Below is a small trained network, with its code and all its weights. Each question gives an input and a class and asks what happens when units are switched off, that is, made to give their printed mean instead of their output.

import numpy as np


def w(rows, s, z=0):
    codes = np.array(rows[::2]) - 128.0
    scale = np.full(codes.shape[1], s)
    scale[-1] = z or s
    return codes * scale


def f(y):
    return np.maximum(y, 0)


def log_softmax(a):
    a = a - a.max(-1, keepdims=True)
    return a - np.log(np.exp(a).sum(-1, keepdims=True))


def net(x, mask):
    res = np.array(x, float).reshape(1, 6) / 4 @ E
    y = f(res @ A[0][:, :-1].T + A[0][:, -1])
    res = res + np.where(mask, y, B[0][:, -1]) @ B[0][:, :-1]
    return log_softmax(res[-1] @ U[:, :-1].T + U[:, -1])


A, B = {}, {}
E = w([
[116,138,51,175,134,128,97,57,192],'x0',
[196,70,116,219,77,119,124,172,208],'x1',
[77,170,78,112,53,29,176,172,159],'x2',
[136,240,150,180,172,138,27,160,152],'x3',
[222,182,43,88,124,151,131,142,88],'x4',
[115,136,163,76,7,183,93,94,153],'x5',
],0.011)
A[0] = w([
[98,214,81,92,174,135,130,188,65,210],'n1',
[210,22,118,240,142,167,99,32,168,250],'n2',
[181,43,171,103,193,146,243,153,88,147],'n3',
[147,217,158,142,148,138,112,125,128,243],'n4',
[207,72,139,19,94,113,212,187,39,234],'n5',
[120,157,125,107,144,133,101,14,157,113],'n6',
[86,82,155,68,162,158,177,49,42,196],'n7',
[37,160,164,25,104,124,112,45,32,156],'n8',
[146,65,90,24,19,153,215,134,137,167],'n9',
[107,56,164,107,100,100,141,204,59,216],'n10',
[68,172,132,38,122,181,119,65,114,141],'n11',
[3,159,171,51,137,181,129,108,90,223],'n12',
[139,199,60,163,198,92,128,195,69,140],'n13',
[57,230,159,63,116,143,140,50,87,113],'n14',
[2,98,204,165,132,67,150,187,143,136],'n15',
[94,174,174,135,87,120,51,61,96,220],'n16',
[172,236,63,217,177,112,67,173,133,183],'n17',
[114,140,69,182,61,144,44,213,205,252],'n18',
],0.0081,0.0044)
B[0] = w([
[148,134,83,84,129,83,148,197,75,215],'n1',
[90,85,93,208,212,161,99,37,158,244],'n2',
[166,93,153,159,170,199,114,133,24,210],'n3',
[114,155,180,101,137,92,69,176,164,196],'n4',
[219,146,115,173,68,208,147,155,54,251],'n5',
[83,151,97,95,131,126,100,76,156,177],'n6',
[136,62,114,86,117,149,122,88,38,215],'n7',
[89,53,100,24,45,139,130,140,98,233],'n8',
[255,117,57,179,56,70,124,109,127,237],'n9',
[130,112,155,167,123,157,203,193,74,204],'n10',
[102,120,121,45,76,124,82,102,126,206],'n11',
[123,48,140,52,88,76,97,145,134,226],'n12',
[100,171,78,133,192,53,130,223,60,215],'n13',
[128,119,114,35,78,95,84,152,96,209],'n14',
[73,57,176,164,111,67,211,184,153,218],'n15',
[112,108,161,84,101,155,72,149,174,199],'n16',
[116,219,123,157,197,64,84,125,134,236],'n17',
[105,215,195,201,115,92,104,77,187,238],'n18',
],0.009,0.014)
U = w([
[106,54,106,36,57,120,144,110,91,66],'0',
[60,60,238,213,102,50,255,210,155,242],'1',
[110,34,75,205,242,179,118,53,142,236],'2',
[108,207,222,203,98,153,73,79,224,3],'3',
[104,189,213,85,64,143,106,175,183,104],'4',
[213,97,147,152,139,251,207,188,12,66],'5',
[241,178,33,187,20,74,167,117,167,169],'6',
[112,249,80,134,182,32,133,216,99,92],'7',
],0.0086,0.0046)

Each question gives the input, the list of numbers given to net, and the class t.
The units are the neurons (one row each of A and B). Each row of codes is followed by its name. A weight is (code - 128) times the scale printed after its matrix; where a second scale follows, it is the last column's (A, B and U).
mask holds one flag per neuron, in row order. A switched-off neuron (its flag False) gives its mean, the last column of its row in B, instead of its output. The means were averaged over made-up inputs and are rounded, as every weight is.
A unit's drop is (log p(t) with every unit on - log p(t) with that unit switched off) / (log p(t) with every unit on - log p(t) with every unit switched off).
The circuit of an input: a set's keep is (log p(t) with only the set's units on - log p(t) with every unit switched off) / (log p(t) with every unit on - log p(t) with every unit switched off). Starting from the 12 units with the biggest drops (on a tie, the unit counted first), units are removed one at a time, each time the one whose removal leaves the highest keep (on an exact tie, the one counted first), for as long as the keep stays at least 0.8.
units of the circuit, in order: the units of the circuit, biggest drop first
k most important neurons: the k neurons with the biggest drops, biggest first
drop when u is switched off: that unit's drop, to one decimal
input [-4,0,-2,-3,6,7], class 5: units of the circuit, in order -> n5
input [7,7,2,-4,-2,5], class 3: units of the circuit, in order -> n18; n2
input [2,-5,-5,-1,-2,-6], class 0: 3 most important neurons -> n5; n7; n18
input [1,-7,-3,-4,1,-7], class 5: 2 most important neurons -> n3; n5
input [2,4,-1,1,-5,-1], class 2: 2 most important neurons -> n2; n4
input [-1,3,-3,3,-2,-1], class 3: 2 most important neurons -> n7; n3
input [2,3,4,1,-2,-2], class 1: units of the circuit, in order -> n15; n9
input [1,-5,5,-1,1,-3], class 0: 2 most important neurons -> n17; n8
input [1,-2,1,-6,4,2], class 5: 4 most important neurons -> n5; n18; n7; n17
input [-6,-4,-2,-2,-7,-6], class 5: 2 most important neurons -> n3; n7
input [-4,-4,2,7,-8,3], class 0: 4 most important neurons -> n8; n12; n14; n17
input [0,8,8,5,3,1], class 7: 4 most important neurons -> n17; n2; n13; n16
input [2,8,4,0,1,-7], class 7: 2 most important neurons -> n13; n17
input [2,-6,-6,8,0,2], class 4: units of the circuit, in order -> n16
input [1,-7,7,-2,0,-6], class 0: 2 most important neurons -> n8; n17
input [2,2,-7,-4,8,-1], class 2: 2 most important neurons -> n2; n10
input [-5,0,6,-3,8,-8], class 5: 2 most important neurons -> n5; n3
input [-4,3,8,-4,-1,8], class 6: drop when n9 is switched off -> 0.9
input [-3,1,-8,5,-3,-6], class 2: drop when n2 is switched off -> 1.4
input [5,-4,-6,-1,7,-8], class 7: units of the circuit, in order -> n13
input [5,7,-4,2,4,5], class 3: drop when n2 is switched off -> 0.0
input [-2,6,-5,-7,-2,5], class 5: drop when n5 is switched off -> 0.1
